In the rows, zero is written as 128.
Facts:
grebribar: Λ 458; ρ flutur,domamem; Σ skaru
stegrer: Λ 976; ρ drali,seskatem; Σ masi,sidrimin
bestol: Λ 628; ρ letor
sograk: Λ 458; ρ flutur,griplok; Σ masum,bebil
dotri: Λ 162
liloskel: Λ 162; Π viflabem
gaklastil: Λ 458; Π gabra; Σ panos
flaper: Λ 162; Π gradrer; Σ druvon
drali: Λ 976; Π peflik
deske: Λ 719; Π nivel; ρ zofi,flole
griplok: Λ 719; Π deske; Σ magru
pligik: Λ 719; Π flutur
drofle: Λ 162; Π magru; Σ skaru
mebak: Λ 948; Π flole; ρ leske
vidodel: Λ 628; Π goflon; ρ briplas,klegris,stuzes
nivel: Λ 162
brozes: Λ 458; Π dritru
kisir: Λ 719; Σ masi
rutres: Λ 628; Π bestol; ρ gradrer
klegris: Λ 458
flole: Λ 162; Π druvon
viflabem: Λ 458; Π selun; Σ drebek,safepu
radres: Λ 628; Π nefe; ρ gaklastil
flome: Λ 948; Π grigem; Σ selon
bise: Λ 458; Π bradradu; ρ bregerol,stuzes,tamo,liloskel
totre: Λ 976
gadruk: Λ 976; Π namil; ρ bezon,dotis,totre; Σ bradradu,mebe
bebil: Λ 162; Π letor; Σ dotis
safepu: Λ 719; Π stuzes; ρ fulono
grigem: Λ 162; Π puziplir; Σ bestol,ramu
febrir: Λ 976; Π drebek; Σ skaru
feklus: Λ 458; ρ dotis,stoste,librar
bromoskor: Λ 458; Σ peflik,stuzes,bragrum
gripladek: Λ 948; Π dristal; ρ brozes,dififam,sidrimin
goflon: Λ 162; Π giflur
rafles: Λ 162; ρ kobrem; Σ lopor
peflik: Λ 458; ρ nivel,griplok,febrir,letor,namil
braka: Λ 162; Σ brozes
gramol: Λ 948; ρ drebek,bregros,seskatem
bodum: Λ 948; Π selon
niza: Λ 458; Π pligik
leske: Λ 458
grasko: Λ 458; ρ brigri,braka,bodum; Σ vusos
selun: Λ 162; ρ seskatem
laklu: Λ 628; Π grasko; ρ letor,drezibem
sidrimin: Λ 948; Π satron
geplotis: Λ 948; ρ fulono,graren
stoste: Λ 162; Σ druvon,grasko,nefe
vusos: Λ 948; Π plunikli; Σ drebek
dredragak: Λ 719; Σ tredok,gadruk
flutur: Λ 458; Π dranufle; Σ masi
bufum: Λ 628; Π grebribar; ρ ramu,liloskel,puziplir
kevos: Λ 976; Π zaplok; Σ fulono
gasas: Λ 948; ρ gradrer
pepem: Λ 976; Π seskatem; Σ pledra
kidu: Λ 976; Π brigri; Σ giflur
gradrer: Λ 976
satron: Λ 976; ρ flole
giflur: Λ 162; ρ losu,geza,namil,liloskel; Σ graren
masi: Λ 458; Π flaper; Σ brozes,lopor
dritru: Λ 719; Π bezon
zudedres: Λ 458; Π bregerol
pefufil: Λ 948; ρ tebes,geza
vibis: Λ 628; Π drezibem
bregros: Λ 628
plugran: Λ 458; Π liloskel
dobrol: Λ 628; Π zofi; ρ dritru,flome
fulono: Λ 948; Π vidodel; Σ panos
kobrem: Λ 162
maskem: Λ 162; Π vibis
luflo: Λ 162; Π fulono; ρ masum,flole
dranufle: Λ 976; Π stusosta
letor: Λ 628; Π briplas
magru: Λ 458; Π bromoskor; Σ drebek,grebribar
pigidur: Λ 976; ρ griplok,vibis; Σ giflur
stovik: Λ 458
gabra: Λ 458; Π ramu; Σ magru
drebek: Λ 719
librar: Λ 458; Π grifodrar
flaler: Λ 976; Π losu
flostil: Λ 458; Π radres
stagri: Λ 719; Π vikla; ρ goflon,plugran
nefe: Λ 162; Π flusko
grifodrar: Λ 628
maro: Λ 976; Π flubru
masum: Λ 162; Π sidrimin; Σ drofle
zaplok: Λ 458; Π pepem
flusko: Λ 162; Π safepu
mizon: Λ 719; Π plugran; Σ stegrer
losu: Λ 458; Π zudedres
maka: Λ 458; Π ronosak
kaplar: Λ 976; Π bebil
lopor: Λ 458; ρ plunikli
vikla: Λ 458; Π mebe
plilopli: Λ 458; Π stagri; ρ klupok,domamem,pepem; Σ masi
drituk: Λ 162; Π gadruk; ρ totre,nuka; Σ druvon
mebe: Λ 458; Π faleflos; ρ grifodrar,skuvu,bodum
tebes: Λ 948; Σ brozes
dotis: Λ 162; Π masi; Σ rafles
drezibem: Λ 628; Σ mizon
faleflos: Λ 719; Π trotror; ρ nivel,drebek,stovik
plebrok: Λ 162; Σ rafles
skipe: Λ 628; Π brozes; ρ brozes,stuzes; Σ flome,mebe
graren: Λ 976; Σ masum,plebrok,mizon
stuzes: Λ 976; Π masum
tredok: Λ 628; Π rutres; ρ mizon; Σ stegrer,plugran
seskatem: Λ 162; Π floskil
kava: Λ 976; Π plusuk; ρ bezon
selon: Λ 948; Π mizon; ρ bregerol,dotis,dranufle
mesilar: Λ 458; ρ maka,liloskel,nuka,maskem
domamem: Λ 458; Π bufum; Σ rafles
bezon: Λ 948; Π bodum; Σ ramu,skipe
flubru: Λ 719; ρ graren,febrir,vibis; Σ peflik
zovo: Λ 976; Π geplotis
panos: Λ 976; Π stovik; Σ febrir
plunikli: Λ 948; Σ stovik
pledrem: Λ 458; Π klupok; ρ kaplar
nuka: Λ 719; Π febrir
flizes: Λ 162; ρ maka,klegris,stusosta
zofi: Λ 719
stusosta: Λ 948
geza: Λ 719
plusuk: Λ 719; ρ kisir
namil: Λ 976; Π kevi; Σ masi
trotror: Λ 976; Π kaplar; ρ drebek,dotri
klupok: Λ 628; Π kobrem
bovigul: Λ 948; Π librar; ρ klupok,drofle
briplas: Λ 948; Π pefufil; Σ stoste
bradradu: Λ 162; Π tamo
skaru: Λ 976; ρ stoste; Σ bradradu,stovik
bragrum: Λ 976; ρ kevos,gradrer
koskober: Λ 162; Π tredok
tenesir: Λ 458; Π plebrok
ramu: Λ 458; Π leske; Σ lopor
brigri: Λ 458; Π pledrem; Σ drebek
pledra: Λ 628; Π mesilar; ρ flaler
floskil: Λ 948; Π flaler; Σ vusos
tamo: Λ 458
bregerol: Λ 628; Π medron
dristal: Λ 948; Π lopor; Σ bebil,plilopli,nefe
dififam: Λ 719; Π braka; Σ kevi
druvon: Λ 719; Π bragrum; Σ kisir,flome
puziplir: Λ 458; Π tenesir
kevi: Λ 162; Π vusos; ρ kaplar,dranufle; Σ vusos,drofle,floskil
medron: Λ 628; ρ vusos,dififam
ronosak: Λ 628; Π sograk; ρ kevos,zaplok,totre
skuvu: Λ 719; Σ nefe

Known rows:
bregerol: [129 148 141 126 126 123 108 123 119 127  94 136 139 145 141 103 136 140
 125 102 152 131 150 116 141 127 115 126 105 122 103  94 133 114 118 133
 118 116]
klegris: [113 139 113 136 116 126 116 166 116 113 101 130 129 126 142 106 128 136
 141 111 174 138 139 118 124 117 107 126 129 127 102 102 110 120 119 131
 127 135]
rutres: [121 142 148 121 124 120 181 104  65 141 134 164 146 139 133 159  91 137
 170 135  80 180 176 147 119 122 113  92 164 126 107 155 113 110 140  81
  87  76]
pledra: [143 179 101 130 160 114 132  52 126 141 141 138 147 144 149 159 141 155
 135 110  79 150 155 141  98 151  96  84 125 118  97 137 131 129 121 112
 122 114]
radres: [146 148 132 132 132 112 113  80 137 163 162 125 152 148 157 132 134 161
 145 127 111 162 162 137 115 140 111 116 117 124 120 150 136 110 141 108
 113 111]
tebes: [140  93 148 123 126 138 122 122 130 132  87 106 122 134 130 115 135 138
 106 126 113 148 130 122 129 119 129 148 111 121 157 108 136 113 115 153
 110 135]
bodum: [136 126 120 136 144 127 129 128 122 132 107 144 137 127 128 115 148 128
 102 104 142 138 136 119 123 122 120 133 107 123 116 103 118 102 113 143
 118 111]
trotror: [129 122  89 142 135 120 118 132 140 124 151 118 141 125 148 137 141 162
 150 130 109 166 150 132  82 125  90 106 142 127 120 154 117 116 133 104
 127 133]
klupok: [127 148 146 126 111 123 110 123 115 122  85 143 140 134 142 111 129 143
 134 108 146 135 148 118 135 120 113 130 106 120 102  98 128 110 120 132
 120 116]
grifodrar: [123 134 148 126 103 119 117 100 110  98  70 155 136 139 142  98 151 135
 117 104 126 125 152 116 134 123 100 124 116 125 102  85 127 104 120 130
 122 110]
zudedres: [115 128 122 133 119 127 113 161 119 117 101 138 125 133 147 101 124 137
 138 108 173 127 146 121 127 118 111 124 133 125  99  99 113 122 112 130
 127 130]
stuzes: [116 121  93 136 112 121 117 183 130 119 110 130 128 133 145  98 124 142
 134 113 190 147 133 114 114 109 112 132 122 129  82 115  93 121 110 123
 141 147]
skuvu: [127 110 154 122 129 135 124 118 110 144  88 113 130 114 137 119 111 128
 118 127 155 119 136 126 142 127 121 143 140 126 157 101 150 120 133 150
 108 134]
kevi: [179  80 115 148 156 123 138 118 137 155 207 106 164 105 120 152 138 138
 110 147  92 123 127 134  90 128 119 138 157 129 172 159 139 113 143 125
 106 134]
dobrol: [142 182  94 136 150 122 123  78 127 151 145 129 146 133 140 166 142 153
 140 121  98 174 160 139 108 148  96  99 117 118 121 140 139 124 129 105
 112 108]
flaper: [150  63 140 129 127 136 133 144 124 135 113  96 131 115 128 109 125 130
 104 135 129 133 117 122 120 104 142 163 132 126 148 122 128 107 117 161
 109 148]
floskil: [155  95 137 134 121 128 135 134 115 124 117 145 162 117 119 111 120 126
 103 118 147 103 125 106 128 122 127 149 134 127 132 100 134 124 119 149
 118 135]

Rows:
No name comes twice in this set of rows, the named rows included.
[115  92  98 120 112 124 128 137 128 110  84  99 112 159 148 118 124 137
 116 123 155 148 141 121 118 123 113 118 128 125 122 108 112 165 110 118
 126 152] : brozes
[104  89  92 140 112 111 182 169  80 135 166 152 125 135 132 146 109 132
 146 151 139 201 172 136  97 111  92  95 151 138 100 160  81 118 136  52
  98 113] : bragrum
[126 157  94 135 118 136 112 187 113 106 103 115 130 102 133 129 116 142
 169 119 164 141 133 118 113  99 114 142 138 117  93 119 101 126 112 131
 122 154] : maro
[157 142 122 128 149 121 116  68 139 137 154 102 148 156 145 161 121 157
 138 136  61 140 155 143 103 156 121  99 128 117 156 139 150 165 127 114
 112 118] : skipe
[145  84 133 125 144 139 133 145 136 145 116  84 128 123 128 123 115 135
 110 132 133 126 113 129 116 111 159 159 128 120 158 125 116 123 110 163
 113 138] : dotis
[135 146 149 133 126 113 127  94 136 151 142 110 155  99 149 138 164 156
 147 143 127 158 158 145 116 131  85 129 145 129 134 145 131  86 162 118
 107 104] : flubru
[132 109 134 130  84 109 141 159 115 124 117  96 173  90 118 131 127 124
 136 146 214 125 137 106 138 121 100 173 127 127 141 106 128 139 142 123
 113 145] : drebek
[142  67 140 133 132 142 131 140 129 139 108 111 119 127 125 111 138 131
  98 134 124 145 119 129 119 109 143 155 125 125 174 112 118 105 114 161
 108 126] : grigem
[153  86 114 135 117 120 138 147 123 133 136 143 158 119 114 121 115 122
 106 123 161 113 127 102 126 124 122 158 121 126 129 108 126 131 116 131
 114 149] : vusos
[141 138 150 135 138 130 122 138 113 152 125 113 166 109 123 126 100 131
 140 112 173  87 128 127 135 132 136 147 143 118 148  96 145 140 128 153
 113 119] : griplok
[153 114 168 141 121 121 123 142 128 116 131 121 154 145 121 105 128 132
 125 132 140  90 130 125 121 121 153 152 115 124 148 102 117 129 113 139
 113 106] : fulono
[159  98 117 141 155 117 143 103 135 163 175 116 149 114 133 135 162 149
 119 135 101 144 132 138  89 123 119 128 143 131 132 158 115  87 135 134
 116 119] : flizes

Now the same objects, written a new way:
Known rows:
stegrer: [161 162 147 140 194 105 102 165 176 120 113 143 121  97  92 132 161 184
 132 155 157 130 128 117 114 185  94]
grebribar: [170 145 145 142 201 119 102 189 150 118  98 141 107 138  93 129 127 176
 118 140 162 145 114 121 113 186  85]
graren: [139 158 115 131 199 119 118 176 144 116  85 148 133 104 104 130 153 151
 111 118 155 127 100 151 137 145  88]
losu: [156 151 109 122 198 109 122 179 140  98  83 143 107  86  90 123 153 161
 128 110 147 146 100 180 130 150  87]
selun: [172 174 130 106 157  86 105 138 134 114 107 119  82  93  96 137 123 216
 103 128 137 135  98 112 111 167  59]
vusos: [138 139 112 135 181 125 103 167 147 120  99 109 132  82 105 151 138 118
 134 114 165 122 114 161 134 139  79]
flole: [150 138  80 116 148  96 115 172 129 108  94 169 122  70 122 140 132 205
 122 122 133 127  93 160 105 127  81]
mesilar: [184 167 137 131 195 103 113 174 150 102 113 136  83 105  88 129 146 187
 129 136 164 149 119 148 108 170  72]
stusosta: [148 148 117 108 190 102 117 175 128  96  91 144 110  84  93 131 147 159
 139 102 157 136  98 174 136 157  85]
kisir: [113 137 146 115 182 134 127 139 150  42 101 167 136  60  88 166 174 148
 101 141 146 137 116 112 151 156 122]
gadruk: [166 162 142 141 189 112 106 175 155 120 109 145 110 121  94 134 136 178
 114 152 168 133 120 127 116 172  81]
pigidur: [167 167 142 143 193 115 105 171 157 120 115 142 109 117  97 135 140 177
 117 149 169 133 119 126 116 167  81]
dredragak: [134 161 129 125 182 108 121 168 131 105 116 149 132 103  98 125 131 161
 119 145 158 118 118 129 125 154  90]
tamo: [156 153 113 119 195 106 120 179 139  95  82 141 103  89  93 123 157 160
 128 105 146 143  99 176 125 150  86]
druvon: [132 160 129 126 182 106 119 164 136 106 117 147 135  97 100 127 135 157
 125 144 158 115 120 125 123 156  94]
kobrem: [142 138  98 110 158 123 125 149 132  66  88 164 109  70 108 161 147 189
 104 107 140 152  89 137 127 141  72]
medron: [170 161 140 113 184  98 106 162 136 104 131 145  98  94  92 140 125 196
 148 123 183 144 114 138 122 181  63]

Rows:
No name comes twice in this set of rows, the named rows included.
[160 182 132 122 172  72 103 174 143 147 117 128 101 101  69 115 130 190
 145 136 191 131 118 158 139 188  51] : pledra
[177 162 146 122 186  99 109 172 141 106 125 136  89 100  87 136 134 191
 139 133 176 142 117 146 116 173  68] : geplotis
[179 169 131 145 184 113 101 191 164 107 126 163 105 105  97 116 120 195
 141 141 152 141 124 183  90 164  70] : mebe
[166 153 130 119 169  91 118 178 119 100 144 165 102  95 109 126 115 206
 136 165 151 115 132 147  88 142  94] : deske
[121 137  92 134 156 112 116 174 140 122  58 161 141 103  94 135 125 180
  95 120 144 134  89 129 145 163  80] : drofle
[160 154 127 144 200 119 106 178 156 118  96 138 118 108 103 136 146 160
 119 138 157 131 111 148 122 154  88] : gabra
[151 141 101 140 191 115 108 187 150 128  87 134 132  93 117 128 143 144
 130 122 143 118 108 171 114 133  97] : brigri
[127 156  88 128 160 112 115 152 146 122  82 145 145  86 105 142 145 166
 108 115 148 126  94 130 132 148  67] : stoste
[144 139 104 123 215 116 121 168 136 129  95 141 124  84  97 137 152 158
 123 120 178 133 102 143 160 149 106] : bezon
[146 177 100 122 189  86 126 178 141 127  80 128 111  97  73  93 153 154
 139 107 154 132 102 177 137 169  71] : flaler
[148 182 142 128 165  99 121 169 143  84 136 163 108 103  82 114 121 181
 132 153 169 136 130 151 108 172  61] : faleflos

Now the same objects, written a new way:
Known rows:
zudedres: [134 118 125 134 127 124 127 151 142 126 132 111 115 145 127 107 124 140
 111 148 161 142 142 161 168 110 153 111 129 134 137 131 139 134  96]
nefe: [114 128 133 119 136 117 125 131 151 125 115  86 116 151 113 106 121 125
 112 148 192 143 130 166 150 118 130 117 151 124 129 166 138 146  90]
ronosak: [123 122 102 114 132  91  86 137 147 138 132 103 111 135 109 115 125 137
 114 159 164 155 147 163 181 114 157 107 131 127 103 135 118 132  95]
tenesir: [132 118 124 134 132 121 122 147 145 123 131 106 117 142 127 105 121 138
 114 150 157 143 144 165 168 111 151 112 134 132 137 134 135 135  97]
kaplar: [135 118 139 121 135 122 159 161 143 109 122 106 122 141 140  88 110 141
 111 135 147 136 152 155 173 103 146 127 128 139 149 104 163 128  98]
stagri: [134 109 144 162 114  88 166 130 146 139 139 117 115 161 123 115 133 151
  99 161 155 139 135 171 179 124 162 137 147 118 140 187 112 124  90]
vusos: [121 113 149  79 133 113 199 125 157 110 111  94 105 133 106  94 122 128
  91 129 101 167 136 143 154 112 125 116 142 187 129  59 175 124  95]
giflur: [113 125 127 154 118 107 102 136 166 127 118  91 113 164  93 109 129 115
 125 159 177 154 129 163 156 121 134 118 135 123 104 158 127 150  87]
drituk: [110 128 124 143 125 100 117 122 164 109 116  78 112 158  96 112 132 121
 114 159 184 155 135 166 157 124 141 109 146 115 111 163 125 148  89]
drebek: [130 121 145 110 121 137 185 154 156 122 121  89 111 143 136  95 118 135
 102 143 126 138 133 153 152 108 132 117 143 162 151 119 167 132  90]
safepu: [130 127 112 143 116 108 115 141 160 130 133  86 110 148 124 112 129 138
 118 172 149 137 143 165 176 114 158 106 137 123 117 168 119 137  88]
grifodrar: [123 120 144  94 161 129 132 138 141 140 132 123 123 145 123 105 101 128
 108 119 146 140 132 153 148 107 147 114 149 152 141 110 146 126 108]
tredok: [121 117 146 145 156 107  52  98 154 125 145 105 120 158  89 121 114 123
 120 159 112 144 137 156 159 113 193  90 156 134  94 132 100 131 114]
dranufle: [135 120 125 117 133 133 150 172 142 120 131 115 117 136 140  96 115 141
 109 132 154 146 147 157 167 105 143 113 127 139 157 103 161 128  99]
geza: [126 130 124 121 132 134 170 172 152 121 127  99 114 145 141  96 116 136
 107 128 158 134 137 160 150 109 136 116 141 134 155 141 164 131  93]
masum: [123 109 171 144 147 123 191 111 170 123 123 132 129 166 105 119 116 109
  94 104 185 128 113 163 133 123 128 134 156 135 156 137 135 142 101]
faleflos: [126 124 127 156 118 103 117 144 152 129 136  86 110 156 124 100 128 144
 113 172 148 142 144 164 177 115 167 130 138 118 118 184 126 132  88]

Rows:
No name comes twice in this set of rows, the named rows included.
[130 128 122 137 126 121 146 150 156 127 131  94 114 149 133 105 121 135
 111 148 152 135 138 163 161 112 147 114 144 127 140 154 136 133  93] : pligik
[152  95 152 157 125  96 121 108 151 144 144 142 125 151 121 138 122 140
 111 166 132 122 136 168 187 117 172 108 136 130 134 125  83 129 102] : satron
[115 122 121  90 140  97 203 164 156 120 115 124 113 142 121  97 118 131
  96 101 165 160 144 158 154 116 125 119 130 138 143  90 169 123  98] : flome
[131 122 112 139 125 109 105 136 150 118 134  94 114 139 119 111 130 140
 115 169 165 147 151 166 180 114 159 104 131 118 124 144 118 137  92] : bise
[116 117 140 145 117 107 122 104 172 111 114  70 106 149  85 111 137 119
 109 165 153 159 131 160 159 123 137 118 139 143 104 152 129 151  85] : kevi
[123 105 184 109 105  77 222 217 171 100  97 132 121 168 150 113 129 138
  94 109 173 145 136 172 155 125 138  97 122 119 163 133 178 131  93] : kisir
[136 115 118 160 117 106 112 147 158 113 136 111 112 143 111 108 130 136
 119 164 133 155 152 161 185 112 165 102 121 123 119 108 126 133  96] : pigidur
[132 116 120 167 115 110 104 144 160 120 132 109 113 150 106 111 129 131
 123 163 141 151 144 161 176 113 157 108 118 125 116 122 126 139  93] : sograk
[132 112 143 168 137 117  94 115 137 128 149 107 118 158 114 108 122 146
 113 172 140 142 141 162 173 114 185 127 147 127 126 169 107 128 102] : mebe
[135 104 153 129 156  91 104  66 150 143 149 133 127 152 102 139 111 128
 107 156 135 123 133 167 168 121 174 101 166 129 116 137  66 125 111] : radres
[122 126  89 101 132  96  85 143 153 150 136 105 109 131 109 124 126 132
 114 151 159 155 142 167 173 115 152  91 131 128 104 125 116 132  95] : selon
[111 125 147 121 131 127 168 146 159 107 108  89 115 157 108  94 120 119
 107 122 175 155 128 155 135 117 116 122 144 143 140 134 168 146  92] : stoste
[133 117 131 125 132 129 166 165 151 102 126 112 117 140 131  90 116 136
 109 124 144 148 151 158 160 106 141 111 128 135 158  87 166 127 100] : pepem
[120 114 141  99 130  99 166 116 163 116 122  97 106 139 100 105 124 128
  97 142 105 161 140 150 163 115 141 111 141 163 115  82 141 125  97] : floskil
[128 113 141 145 130 118 128 147 131 126 138 107 114 149 124  94 125 151
 106 152 160 153 143 163 172 115 164 132 138 130 146 153 142 126  97] : vikla

